Each row was made from one small tree. The marks that hang from a mark follow it in brackets, in alphabetical order. Every link used is in the known rows. Write each row's tree.
Each row is shifted at random along 4 fixed directions that mean nothing.
Known rows:
muva(fatos(busid(gevi(botomem(voti) kuregad) kibu(tumaten)))): [ -83  -87   59  -82   40   67   59  -46 -104  -29   19  119   69  -12
  143   68   66   28  -77   53  -36    4  131   -7   88  -19  140  -81
   21  118    7  -15  -58   39 -132  -74  -74   60  -11   44  -51   90
  -45    4    2   53   27  101   67  -10  -77   18  -76  -40  139]
voda(busid(gevi(fatos(botomem) tumaten(kame)) kibu muva)): [  -7   96  111  -72  -38 -136 -262  -80   79   95    8  -80   36  -60
   99  -25  -67   59   69  -37   18   52  -48 -135 -139   61  -21   -9
  -60  -69   67  -72  -26  -53  -52   -3 -116  -80 -109  119  173 -173
 -151  -77 -100  -78 -196   67  152   64  -33  -53   43  -59  205]
kibu(tumaten(kame(voda))): [-127  -87  -70   84   46  242  275  -20    8 -142    4  198   51   35
  145   76   34   25  -28  -37 -112   61   56    1  162    5  102 -141
  135  220  -38 -103  -49   14   50 -119  128   90  -54 -219 -146  133
   38   35  119  117  156  -10 -176  -93   42   -6   56  -87  127]
kibu(gevi(kuregad zuvis) muva(fatos(busid voti)) tumaten): [ -31   13 -100   12  -20   87   36  -48  -41   51  -31   36   13   96
 -228    5  259 -100  198  104 -175   23 -110   -8  357   83  -60   83
  -14  -98  -68 -107   37 -249   -3  252   95  -96   54  -56  -48    7
  -17  127  -13   38  116  -74   33 -129  -25  320   41  -30   62]
tumaten(kame(gevi(botomem)) kibu): [  32  -38  -54    9   81 -110   76  135  131   -5 -106  -81 -110  -95
 -106 -134  -33  115  102 -114  -99  -35   -4   19   51   45  -43  -86
  -21    0   65   10  -45 -152  116  161   69   -5  -81 -111 -111 -116
  -11  -13   -6   -3  -17  -23   -1   86  108 -113   33   28  -10]
busid(gevi(fatos) muva): [  47 -174   92 -142  117 -288   34  303  154  -39  -70  -11  -81 -160
  168  -81  -74  351  -67 -156   13 -107  284  196 -142 -194  200 -252
  -50  298  214  203   37   40   36   31   13  154  -63  151 -272  191
  -85   42   83   60   32   74  239  223    0 -483 -334  224  -48]
zuvis(busid(gevi(botomem tumaten) kibu muva) fatos kuregad): [   7   44 -233  251 -126  119   59 -256  161  -37   85 -263  -32 -123
 -234  -23  194    9  144  -14 -220   25 -133 -210   91   57 -166  -30
  -47 -194  -35 -402   13 -366  165  204  -61 -109   21 -236  244 -143
   -2  159 -160  -33   62 -189 -102 -129   69  320  329 -215  152]
busid(gevi(tumaten zuvis) kibu(muva)): [ -69    9   97 -121   -9   57  -67 -180  -42   49   69   83  125   41
  324   42  -58  -24  -21   -9   15   72   35 -120  -69   -5   14  -36
   23   61  -34  -43 -109   23 -135 -139  -96  -77 -106  100  107  -19
  -95  -52 -101   -8 -128  134   33   31    4   -3   37  -79  364]
kibu(muva(fatos(botomem voti(gevi))) tumaten): [  18   41   92 -207  -46  -41 -272  -72  -25   98  -68  -21  104  215
   56 -192 -112  -40  125  -42  -20  -40  -82  -90 -153  251 -109  -14
  -93  -84   58  -96 -117   70   16  -95  -47 -184   58  210   35 -135
  -63 -100  -63 -129 -181   31  181   25  -47   -5   14  103   80]
busid(gevi(botomem fatos(voti) kuregad tumaten)): [  34   60   87 -116   11 -145 -169   26   47  136  -40  -21   -6  -13
  -18  -67  -10   31   78  -27   -3  -39  -40  -19  -39   22    6   81
  -34  -92  -10   29   38 -120  -91  143  -26 -101  -45   91   66 -153
  -51  -66  -61  -42 -136   65  125   99   16  -38  -71   36   87]
kuregad(busid(muva) zuvis(fatos(botomem) tumaten(kibu))): [ -51  -12  -88  114  -80  281   37 -165   36  -83  138  -24   12  -22
  -32   83  134  -10   54  -12 -132   92  -68 -201  179   14  -84  -94
  101  -27  -40 -245  -54  -83   17   -2  -55    1   44 -107   84   18
   -8  132 -153   18  107  -76  -54 -131    9  168   91 -148  253]
kuregad(busid(muva) fatos(botomem voti)): [  22  -17 -210  193   17   66   81   98  184  -71   -4  -99 -113  -48
 -356   10  274  145  133 -102 -340  -91 -132  -32  227   50    9 -153
   50  -21   92 -243  133 -146  290  235  140   70  140 -229  -72   92
   -4  263  109   88  342 -272   58 -174  -61  123   32   43 -144]
voda(busid(gevi muva) kuregad(zuvis(fatos))): [ -89  -87   44   -7 -181   -1 -214 -220  -67  121  -16  -84  207    8
  -33   25  122  -44  146  255   71   52    0 -175  100  -96 -117    0
  -36 -116  -36  -72  -81 -271 -235  146 -104 -115  -82  343  295    1
    6  -15 -288  -59 -232   43   71   27   82  283 -139   12   85]
voda(busid(kibu(gevi)) kuregad): [-119 -149   23  -26  -25  205  186  -97 -117 -120    9  156   95  -20
  188   90   88  -18  -89  138  -30   64  111  -64  143 -115   85 -120
  107  191  -43  -50  -62  -16  -87 -151  -35   74  -68  -19    3  180
   48   15  -28   41   58   66 -114  -57   35   52  -57  -50  146]
busid(gevi(tumaten(voti) zuvis)): [ -69 -126  191 -171   39  -95  -33   87  -22   62  -62  152   66  -20
  279   -9  -53   87  -57   35  129   -5  218   88   50 -142  121  -83
   10  181  -16  224  -28   23 -265   62  -28   40 -148  241 -142   69
  -31 -126  -55   51 -151  243  118  160   59 -158 -297   45  166]
kame(busid(kibu) gevi(botomem zuvis)): [  14   70   72 -101   22 -115 -144  -79   32  103    6  -86    9  -37
  105  -46 -151   32  108 -103  -35   34  -87 -145 -190   45  -50   -1
   -5  -85   70  -47  -65  -90  -25  -46 -115 -118 -119   50  198 -179
  -48  -11 -122  -27 -164   15   35   97  106 -116   83   24  148]
botomem(busid(gevi(kuregad(fatos) zuvis) kibu(muva))): [  20  -77  212 -291   78 -205 -193   53  -39   84   42   55  101  -29
  339   32 -149  180  -65  -16  109   27  180  -10 -234 -122  114 -111
  -17  141  120  150 -118   81 -201 -167 -141  -13  -49  317   33   99
 -156  -23  -83  -20 -152  176  274  209  -38 -316 -258  155  184]
kibu(gevi(botomem kuregad(fatos zuvis)) muva tumaten(kame)): [  -1  182 -162   62   27  360  237 -193   -1  -96  110  134   31  101
   88  136   79  -54   54 -136 -223  129 -174 -150  132  152  -19  -14
  182   25 -102 -282  -76  -30  228 -166  143  -82   93 -356   51   42
  -37  137   53   28  118 -117 -200 -205  -10  124  316 -143  360]
tumaten(voti(kame(gevi(fatos kuregad)))): [-142  -72   27   22  123  173  212    4  -93  -72  -28  220   26  -47
   72   50   15  -24  -42   15  -53   -5   66   19  209  -64  141 -136
  126  143  -48   84  -34   -1 -116  -26   46  112  -96 -101 -111   15
   78   -8  -49  101  -23  132 -165   35   97  -64  -84  -37   79]
voda(busid(gevi(zuvis)) kuregad): [ -83  -77  -12    4    2  205  132  -63  -42 -125   58  154   39  -20
  202  112   35   30 -101   -7  -69   72   53  -68   67  -87  119 -102
  144  193  -15 -119  -27   27  -25 -193  -42  101  -20 -106   35  152
   16   42    6   74  112   16 -128  -79   24  -33  -16  -54  181]
gevi(botomem(busid(muva)) tumaten(kibu)): [-114  -31   19  -24   51  236  232  -88  -63 -157  129  138  -40  -54
  220   97   36  -45 -107  -40 -110   71   86  -69   91  -30  122 -129
  113  142  -34  -44  -53   84  -38 -175  -88   88  -49 -190  -77   42
  -24   29    1   95   89   90  -95  -45   -9  -65  103 -159  250]
kibu(gevi(kuregad(fatos)) tumaten): [ -61  -44  102 -157  -14  112   10 -103 -120   27    0  176  165  110
  258   38  -43  -20  -18   74   56   58   75  -43   18   -8   30  -29
   69  104  -61   34 -126   28 -156 -143   -2  -73  -27  143    7   99
  -19  -59  -59  -18 -113  121   24   27    9  -10  -96   20  224]
zuvis(kuregad(fatos) tumaten voda): [ 169  -87 -118    3  -29  -70  -37  151  308  -84   -8 -151  -87  -18
  -13 -169 -103  276   15 -235 -107  -77    4    4 -266   36  -68 -144
   -1   92  138 -239  -46  -79  298  -38   68  -30  123 -119  -48   51
  -16   76   49  -88  170 -201   51   33   53 -272   22  100  -35]
kibu(tumaten(voti(gevi))): [   0    0 -199  139  -17  104  145  -74  111  -29 -102  -64  -38   53
 -198 -148   76    7  161  -92 -240  -77 -148  -64   96  195 -120  -75
   -4  -89    2 -225  -59 -194  250  156  123  -90    6 -243   -8 -128
   58   66   42   -5   79 -170 -129  -89   90  157  241  -52  -40]
voti(gevi(botomem(busid(kibu)) fatos) kame(voda)): [-109   -2   -4   45  137  122  103  -94  -95  -29   57   70   26  -55
   59   72  -71  -31  -19  -51 -151  -13  -46 -129    2   63  136 -119
  116   15   37  -99  -80   67  -30 -167  -44   53  -55 -162   68  -64
    2   68  -39   99   49  -14  -85  -13    9  -45   98  -38   66]
kuregad(fatos(botomem voti) zuvis(busid(kibu))): [ -45  -95  203 -154  -21   48 -180  -10  -50   20   59  122  136   27
  230   93  -23  100  -70   54   83   44  125  -83   -5  -75   83 -126
   83  142   29   19  -35  142 -230 -133  -92   38   23  270    8  164
  -55  -17  -99   12  -39  125  195   35  -58  -92 -291   64  175]
voda(kuregad(fatos(busid voti(kame)) zuvis)): [ -52  -27  -36   85  -41  168 -149  -77   -5   65  -16   72  102   68
 -189   59  118  -39  104   90 -122  -31 -193 -148  197   93  -40  -29
  120  -97  -24 -201  -17  -93  -32  111   95  -28   64    4  145   12
   44   68  -58   21   95 -118   -2 -133   -8  258  -52   22  -49]
fatos(botomem(busid(gevi(kuregad tumaten zuvis) muva)) voda): [ -62  -16    2   64  -63 -260 -317  -52   20  285  -35 -200   64   -9
 -344   -4  249  -38  280  210  -93   21 -132  -84  242   -3  -90  163
 -150 -328  -15  -36   63 -392 -238  502  -94 -130  -72  241  193 -202
 -108   62 -155   23  -46  -25  274   19  -49  397 -107   -2  -29]
botomem(voti(gevi(kuregad tumaten(kibu)))): [ -35  -79  -96   44  142  233  293   58   32 -189   47  167 -123  -59
  110  -25  -21   71 -148 -191 -211  -54   20   -1   47   34  132 -181
  139  182    4 -119  -59  104  162 -162   29  139    6 -375 -181    0
   19   56  139   86  233  -11 -190  -39   15 -175  118  -77  138]
zuvis(fatos(botomem) tumaten): [-141 -161  175 -120 -130   73  -92 -109 -131   36  -17   50  162   88
  127  -34   48 -101   37  223  136   60  154  -56  144  -81  -33  -21
  -20   29  -87   83  -62  -39 -358   31 -156  -50  -62  339   -8   26
   46 -115 -231  -28 -173  198  103   56   41  115 -232  -34  127]
kame(gevi(kuregad zuvis) voda): [ -45  -18  -44   13   61    6    0   -7   31   42   12   27   26    1
   28    2  -41   34   76  -82  -99   26  -69  -63  -10  -17   12  -17
   54    9   12  -76  -38 -122   -9  -23    0  -16  -72  -66   80  -68
   -6   53  -37   55   14  -26  -77   35   93  -43   10   30  111]
kibu(gevi(kuregad) muva(fatos(botomem(voti) busid voda))): [  42  146 -109  -85    7  126 -134 -100   41  -53   64  -17   14  217
  -35  -69  -26  -46   76 -192 -244   19 -197 -154 -180  337  -62  -25
    3  -74   52 -385  -88  107  246 -296  -49  -88  238 -167   86  -94
 -122   80   76  -85  115 -164   61 -164 -142   18  269  -27  132]
tumaten(kame(busid(kibu)) voti): [-120 -119  107  -64    5  -52  -10  -29  -39   52 -109   61  106  -31
   43  -31   12    4   92  163   71   25  112  -26  126  -39  -26 -112
  -22   24   -7  138 -100 -136 -215  146    1  -21 -185  182  -14  -46
   32  -99 -132    5 -209  159   35  118  138   52 -129  -13  -13]
fatos(botomem busid(kibu muva) voda voti(gevi)): [ -10  -80   71  -44  130   33 -100  183  117 -117   67   88  -68  -58
  129    7  -97  239 -161 -240 -139  -40   29   -7 -108   46  185 -268
   68  237  175 -155   51  295  123 -243  -64  215   81 -113 -191  101
 -104   82  156   72  252  -26  163  -28 -175 -308 -132   70  100]
tumaten(kame(busid(muva))): [ -74  -19  -52   40   27  103   88  -55   68  -91    8   37    8  -24
   55   -2  -11   38   46  -74 -121   33   -6  -69    2   59    6 -171
   47   79   49 -117  -57  -30   90  -63   23   28  -50 -128   -6   -8
    1   39    7   44   14  -25  -77  -27   75  -43  112  -53   49]
kuregad(busid zuvis(fatos(voti) tumaten(kame kibu) voda)): [ -82 -235   35   63   -7  187  111   95    8  -87    9  153   43  -93
   -8  116  163   86  -43  165   50   54  185   24  431 -199   55 -139
  137  186  -95   34   -8 -103 -242  190  102  132  -25   53 -216  230
   59   24 -119   92  114   89   -8  -11   69   91 -318  -59  120]
kuregad(fatos(botomem busid voti(kame))): [-116   -1   62    6  -22  182 -169 -102  -86   41    0  112  120  123
  -89   43   72 -116   63   89  -93   -4 -129 -141  187  151    0  -45
   92  -69  -43 -145  -12   69 -133   -6  -11  -14   75   59   65  -23
   17   -6  -71   25   29   -6   66 -131  -71  224  -54  -30   14]
muva(fatos(botomem busid voda voti(gevi(kuregad) kame))): [-112 -102  348 -280   55 -152 -555   47 -204  255  -81  132  218  147
   34  -59 -153  -75   32  205  186  -29    9  -56   22  113   33   15
  -46  -93   38  161 -114  179 -489    0 -152  -35  -29  538   24 -117
  -60 -214 -218  -60 -263  244  364  140 -105   41 -436  183  -37]
kibu(muva(fatos(botomem busid)) tumaten(kame voti)): [   8   27  -20  -83   77  153  157  127   95 -201   -3  150 -101   80
  127  -38  -39  103  -35 -226 -138   37   41   57   10  160   91 -186
   63  235   90 -111  -23  188  239 -216   75   98  100 -236 -293   93
  -61   40  184   24  168  -22   10  -89  -74 -252   84  -29  115]
tumaten(kibu voti(kame(voda))): [  29   40 -161   91  -13 -137 -135  -47  169  147 -146 -212   13   38
 -346 -220   -5   -4  329  -30 -161  -88 -229 -137  -38  244 -258   -9
  -87 -289   51 -173 -138 -335  171  290  135 -198  -77  -53  175 -327
   13   -7 -100  -96 -123 -174   -8   47  167  187  209   27 -176]
muva(fatos(botomem(busid) voda voti)): [ -34  -39  -38  -19  -35  -33 -199    9   21   42  -42  -54   47  150
 -201  -85   97  -21  134   27 -147  -48  -77  -58   34  196  -20  -12
  -59  -93   64 -186  -10  -29    2   39  -29  -31  137   75   15  -44
  -57   32   12  -13  101 -107  184  -94 -112  147  -11   41 -127]
kame(busid gevi(kuregad tumaten(kibu(muva)))): [-104 -130  112  -89   60   27  113   18  -96   11  -21  124   -3  -80
  101    7   10  -22   22  108   14   65   84    5  220 -164   24  -59
   34   71  -45  194  -52 -134 -211   99  -50   12 -196   59  -90  -16
   45  -27 -107   54  -97  185  -50  125  147  -59 -148   10  157]
gevi(fatos(busid) kuregad tumaten(kame)): [  -3   34  157 -153    9 -143 -232   29   15  147  -48   29    9   10
   -7  -50  -73  -21  110   49   71   26  -50  -36   -6   49  -40   96
  -22 -113    3   99  -45 -111 -201  130  -51 -104 -101  148   56 -181
  -71 -106 -112  -59 -165  103  145  121   30  -47  -92    4   49]
kuregad(busid fatos(voti) zuvis(voda)): [  20    4  -75   39  -26  177  -84  -73   70  -11   62   53   89   84
  -17   95   53   64   39  -52 -136   -8 -105 -149   38   68  -21  -85
  156   15   -3 -257  -55   -8   58  -62  100  -28  135  -44  108  132
  -18  111  -35   17  138 -159    8 -131  -14   93  -15   19   87]

Which tree is each row?
[ -33   88 -116   65  -85  229 -142 -162   67  -34   46    3   75  191
 -101  -34   42  -77   87  -76 -201   37 -261 -223  -62  267 -103   11
   63 -106  -28 -428  -34   -1  171 -178   -6  -76  144 -182  200 -123
  -14   24   31  -67  119 -175  -67 -207  -70  200  239  -90   87]  fatos(botomem voda(kuregad) voti)
[  73   99  -76   -4  -10    0 -130  -45  176   20  -21  -50  -54   30
  -38 -114  -79   59   63 -200 -143  -28 -171 -105 -161  208 -100  -15
   -6  -93   32 -253  -47  -73  181   -9   -7  -92   42 -180  115 -200
  -52  -13   33  -72   -5 -102  -12  -30   27  -32  207  -62  107]  fatos(busid(gevi(kuregad tumaten(voti))))
[-121  -80   27  -20  -34  146   98 -166  -38  -54   49   89  124   14
  229   51   45    6  -16   47  -38   50   84  -84   28  -25   32 -135
   31  128   -1  -66 -100  -10  -52 -108  -34   -4 -103   23   19   76
  -27   10  -37   31  -16   71  -26  -19    0   45   42  -86  206]  busid(kibu(tumaten) muva)
[ -79  -50  -42  -18   79   66   84   11  -33  -79   85   45   -9   -2
    8   70   88   24  -11  -21 -147   19   58  -12   49    9  135 -102
   34   80   70  -72  -35   23   -3  -97  -58  103   50  -79  -58   77
  -62  112    4   81  154  -23   56  -47  -84  -31    0   -7   15]  gevi(botomem(busid(muva(fatos(voda)))) kuregad)
[ -66  -98  122 -121    0  -98  -98   -7  -47   79  -45   15  115  -20
  141    2  -99   60   33   73   71   37   76  -58  -82  -98   35  -61
    9   46   33   62  -61  -70 -172  -46  -74  -24 -122  210  109   12
   30  -64  -97    5 -176   93   58  132  114  -91 -189  121   36]  kame(busid(gevi(botomem)) voda(kuregad))
[ -14 -201  -30   59  104 -172   95  208  105    0 -149  -26  -56 -134
 -114  -74   38  211   52  -27 -120 -119  101  120  120  -85  105 -208
   -6  130  138   68   37 -111   46  245  106  114  -77    6 -185  103
   54   82   83  114  123  -53   83   81   92 -129 -201  166 -230]  voti(kame(busid(gevi)))
[ -59  -23 -110   32   24  158  196 -109  -19  -93   48   47   37   -5
   48   66   95   -7   39    3 -182   72  -39 -102   79  -23    4  -90
   78   76  -13 -174  -54 -120  114 -117   26   -4  -32 -193   60   69
    5  134   15   38  113  -75 -141  -80   53   62  137  -42  154]  kame(voda(busid(kibu(gevi(kuregad) muva))))
[-139  -63   66   73    8   77 -139  -59 -100  129  -56   82  131   57
 -145   79  126  -82   89  172  -94  -36 -103 -105  305   31   44  -22
   77 -103  -67  -49    6  -54 -223  188   27  -15  -22  135   63  -14
   22    0  -75   69   15   20   72  -82  -31  269 -163    7   -5]  kuregad(busid fatos(botomem(voti(kame(gevi(tumaten)))) voda))
[ -53  102  194 -123   82   94 -305  -52  -60  118   52  165   60   87
  143   38 -190  -93  -31  -77  -12   16 -174 -147  -41  187   62   33
  123  -63  -31 -103  -31  212 -180 -141  -69  -41  -16   16   80 -170
  -58 -110  -58   15  -52   87   77  -29  -69  -18  -26  -30  212]  fatos(busid voda voti(gevi(botomem tumaten zuvis) kame))
[ 106    7   78 -174   96 -170   37  157  163  -61  -32  -45 -144  -91
  217 -132 -198  219  -37 -289 -106  -72   44   29 -328   -6   86 -177
  -14  155  170  -10   14   66  231 -148  -36   -9  -59  -93  -90  -46
  -51   13  150  -13   -7   11   58  146   72 -501   34  123   82]  kame(busid(kibu(muva)) gevi(botomem(voti) tumaten))
[  94   42  111 -160   99  -67 -310  141  130    2  -44   20  -52   74
   79 -175 -296  145  -46 -303  -98 -109 -133  -66 -337  281   27 -159
   33   43  181 -189  -36  305  173 -248  -40    4  122  -35  -44 -132
  -62  -62  110  -60   34  -59  170   29  -78 -343  -17  150  -23]  fatos(botomem busid voti(gevi kame))
[ -95 -202  -37  119  -68  175  104  -40   15 -113   57   -7   41  -97
  -25   67  201   90  -47  106  -58   35  149  -33  283 -174   38 -183
   34  126  -34 -117   42 -105 -106  112  -71  109   39   34  -78  190
   59  110 -119   70  123   23   15  -64   10  132 -181  -61  128]  zuvis(fatos(botomem) kuregad(busid(gevi muva)) tumaten)
[ -86   11  -82  113   77  152   77  -74   15  -75   80   32   10  -58
  -56   79   91   48   20  -67 -243  -15  -96 -134   36   54   91 -189
   94   17   73 -206   -9    9  126  -77   -7   78   18 -194   82  -22
  -15  161   37   80  147  -88  -51  -90  -32   20  120  -42   10]  gevi(kuregad(fatos(botomem(voti(kame(busid(kibu muva)))))))
[ -57  135  -54   19  -65  174 -247 -354  -67  146    8    4  236  161
  -65  -24    0 -184  157   78  -99    7 -276 -301  -38  290 -187   53
   30 -259  -96 -317 -170 -106  -32  -55   15 -239   31   23  382 -234
  -25  -53 -181 -118 -193  -54  -54 -107   11  382  255 -102  165]  busid(kibu(gevi(kuregad(fatos(voti(kame))))))
[ -30  -19    0  -34   16  -26  -25   14   80  -29   -7   -9   23   11
   88  -50    1  110   47  -80  -65   15   49  -18  -47   97   33 -128
  -50   95  118  -80  -67   24   94  -52    8   18  -35    9  -80   -2
 -114   10   32  -12   17    3  119   -4  -77  -77   46  -14   93]  busid(kibu(tumaten(kame)) muva(fatos(botomem)))
[  -9  -61  -68   10  -42 -105   44   62  121   61 -169  -63   34   42
 -184 -128   99   59  248   86  -57   -2  -40   21  125   26 -134  -30
  -75  -57    9   -6  -42 -342   98  292  185 -125 -111   26  -33  -72
   39   -8   14  -47  -82  -46    0   64  149   93  -12   70 -110]  kibu(muva tumaten(kame(voda(kuregad)) voti))
[ -34 -170  -68   36  -15  -58  144  144   63  -69  -91  -69  -60   -9
 -191 -101  199  100   92   26 -153 -103  113   88  173  -61   60 -132
  -34   74   57  -12   75 -136   52  202   24   72   51   16 -193   90
   38  110   54   67  170  -65   98    1    7   -6 -143   72 -191]  zuvis(fatos(botomem(voti)))
[ -19  -75   60  -74   -6  -81 -174   83   18   61  -38   18   97   66
  -13   13   -3  108   66   36  -25   -8    5  -57  -58    7   56  -75
   33   13   69  -54  -44  -23  -62  -27   10   -6   51  178   67   43
  -48    8   29    6   -6  -19  155   42  -24  -67 -195  136  -72]  tumaten(kame(voda(kuregad(fatos(botomem(busid voti)) zuvis))))
[ -50 -119  -39  -35  -27 -139 -113  -88   17   31  -47 -125  107   -7
   -7  -94   69   77   58   46  -89 -104  113  -50 -116   63   14 -166
 -144  -10  120 -109 -110  -87  -18   29  -89  -29   12  195   86   -6
  -93   16  -52  -19  -83    1  177   49  -42   62   -4   33  -54]  botomem(busid(gevi kibu muva(fatos)) voti)
